Below are the code and all the weights of a small trained network. Each question names an input and a class and asks about switching units off, where a switched-off unit gives its printed mean instead of its output.

import numpy as np


def w(rows, s, z=0):
    codes = np.array(rows[::2]) - 128.0
    scale = np.full(codes.shape[1], s)
    scale[-1] = z or s
    return codes * scale


def norm(h):
    return h / np.sqrt((h * h).mean(-1, keepdims=True) + 1e-5)


def f(y):
    return np.maximum(y, 0)


def log_softmax(a):
    a = a - a.max(-1, keepdims=True)
    return a - np.log(np.exp(a).sum(-1, keepdims=True))


def net(x, mask):
    res = np.array(x, float).reshape(1, 4) / 4 @ E
    u = 0
    for l in range(4):
        y = f(norm(res) @ A[l][:, :-1].T + A[l][:, -1])
        res = res + np.where(mask[u : u + 5], y, B[l][:, -1]) @ B[l][:, :-1]
        u += 5
    return log_softmax(norm(res)[-1] @ U[:, :-1].T + U[:, -1])


A, B = {}, {}
E = w([
[195,114,5,123,178],'x0',
[108,137,97,152,70],'x1',
[1,207,150,152,102],'x2',
[115,248,170,204,140],'x3',
],0.0066)
A[0] = w([
[86,106,69,1,79,104],'0.n1',
[87,114,124,56,60,251],'0.n2',
[145,43,80,194,120,173],'0.n3',
[107,84,135,53,234,197],'0.n4',
[109,142,61,169,190,108],'0.n5',
],0.0093,0.002)
B[0] = w([
[20,7,184,76,120,254],'0.n1',
[139,136,65,185,143,249],'0.n2',
[81,199,172,139,95,228],'0.n3',
[162,101,166,255,183,248],'0.n4',
[174,148,122,83,83,204],'0.n5',
],0.0083,0.0047)
A[1] = w([
[127,82,152,155,59,190],'1.n1',
[208,97,65,166,169,177],'1.n2',
[157,144,250,89,137,2],'1.n3',
[168,197,197,34,191,14],'1.n4',
[100,112,186,127,115,95],'1.n5',
],0.011,0.0018)
B[1] = w([
[175,94,120,171,54,254],'1.n1',
[120,146,254,112,158,243],'1.n2',
[198,61,82,119,152,202],'1.n3',
[203,88,172,149,144,171],'1.n4',
[102,155,43,96,156,223],'1.n5',
],0.0068,0.0048)
A[2] = w([
[132,202,187,56,155,186],'2.n1',
[184,176,86,175,112,255],'2.n2',
[113,50,166,97,255,230],'2.n3',
[46,93,160,72,176,109],'2.n4',
[96,66,100,125,28,100],'2.n5',
],0.0084,0.0025)
B[2] = w([
[159,28,39,51,57,173],'2.n1',
[163,40,137,28,130,194],'2.n2',
[86,104,193,173,82,253],'2.n3',
[166,127,163,203,91,174],'2.n4',
[255,35,99,205,185,217],'2.n5',
],0.0067,0.0068)
A[3] = w([
[103,99,151,176,173,188],'3.n1',
[97,24,220,155,143,251],'3.n2',
[127,109,254,109,187,201],'3.n3',
[37,167,123,54,116,104],'3.n4',
[124,87,104,123,74,53],'3.n5',
],0.0084,0.0024)
B[3] = w([
[143,190,57,173,117,173],'3.n1',
[157,199,46,238,75,247],'3.n2',
[18,15,3,210,11,187],'3.n3',
[105,147,110,72,100,140],'3.n4',
[83,134,212,160,46,149],'3.n5',
],0.0075,0.013)
U = w([
[231,138,118,36,60,146],'0',
[107,123,177,126,203,45],'1',
[105,102,83,229,33,228],'2',
[105,144,143,112,145,2],'3',
[90,172,191,93,177,11],'4',
[6,223,106,55,50,118],'5',
],0.011,0.0047)

Each question gives the input, the list of numbers given to net, and the class t.
The units are the neurons (one row each of A and B). Each row of codes is followed by its name. A weight is (code - 128) times the scale printed after its matrix; where a second scale follows, it is the last column's (A, B and U).
mask holds one flag per neuron, layer by layer. A switched-off neuron (its flag False) gives its mean, the last column of its row in B, instead of its output. The means were averaged over made-up inputs and are rounded, as every weight is.
A unit's drop is (log p(t) with every unit on - log p(t) with that unit switched off) / (log p(t) with every unit on - log p(t) with every unit switched off).
unit that matters most: the unit with the biggest drop
k most important neurons: the k neurons with the biggest drops, biggest first
top k neurons in layer l: the k neurons of layer l with the biggest drops, biggest first
drop of u: that unit's drop, to one decimal
input [2,2,2,3], class 5: 3 most important neurons	[0.n1, 2.n5, 0.n4]
input [-3,-5,7,5], class 5: top 3 neurons in layer 2	[2.n5, 2.n3, 2.n1]
input [-3,0,2,4], class 5: top 2 neurons in layer 3	[3.n2, 3.n3]
input [8,0,-6,6], class 0: unit that matters most	0.n1
input [-1,-5,6,1], class 5: 2 most important neurons	[2.n5, 0.n4]
input [-3,0,4,3], class 5: 4 most important neurons	[0.n1, 0.n4, 2.n5, 3.n2]
input [4,0,5,0], class 0: top 2 neurons in layer 0	[0.n5, 0.n1]
input [2,-7,7,5], class 0: top 2 neurons in layer 1	[1.n2, 1.n4]
input [5,-3,0,6], class 0: 2 most important neurons	[0.n5, 0.n1]
input [-8,6,-8,4], class 0: top 2 neurons in layer 1	[1.n3, 1.n2]
input [0,8,-1,7], class 0: top 2 neurons in layer 2	[2.n2, 2.n3]
input [-5,3,6,3], class 5: top 3 neurons in layer 3	[3.n2, 3.n3, 3.n4]
input [-3,3,-6,0], class 0: drop of 3.n3	0.3
input [-3,4,7,6], class 5: drop of 0.n4	0.1
input [7,6,-8,6], class 0: drop of 2.n5	0.0
input [3,7,8,3], class 5: most important neuron	[3.n2]
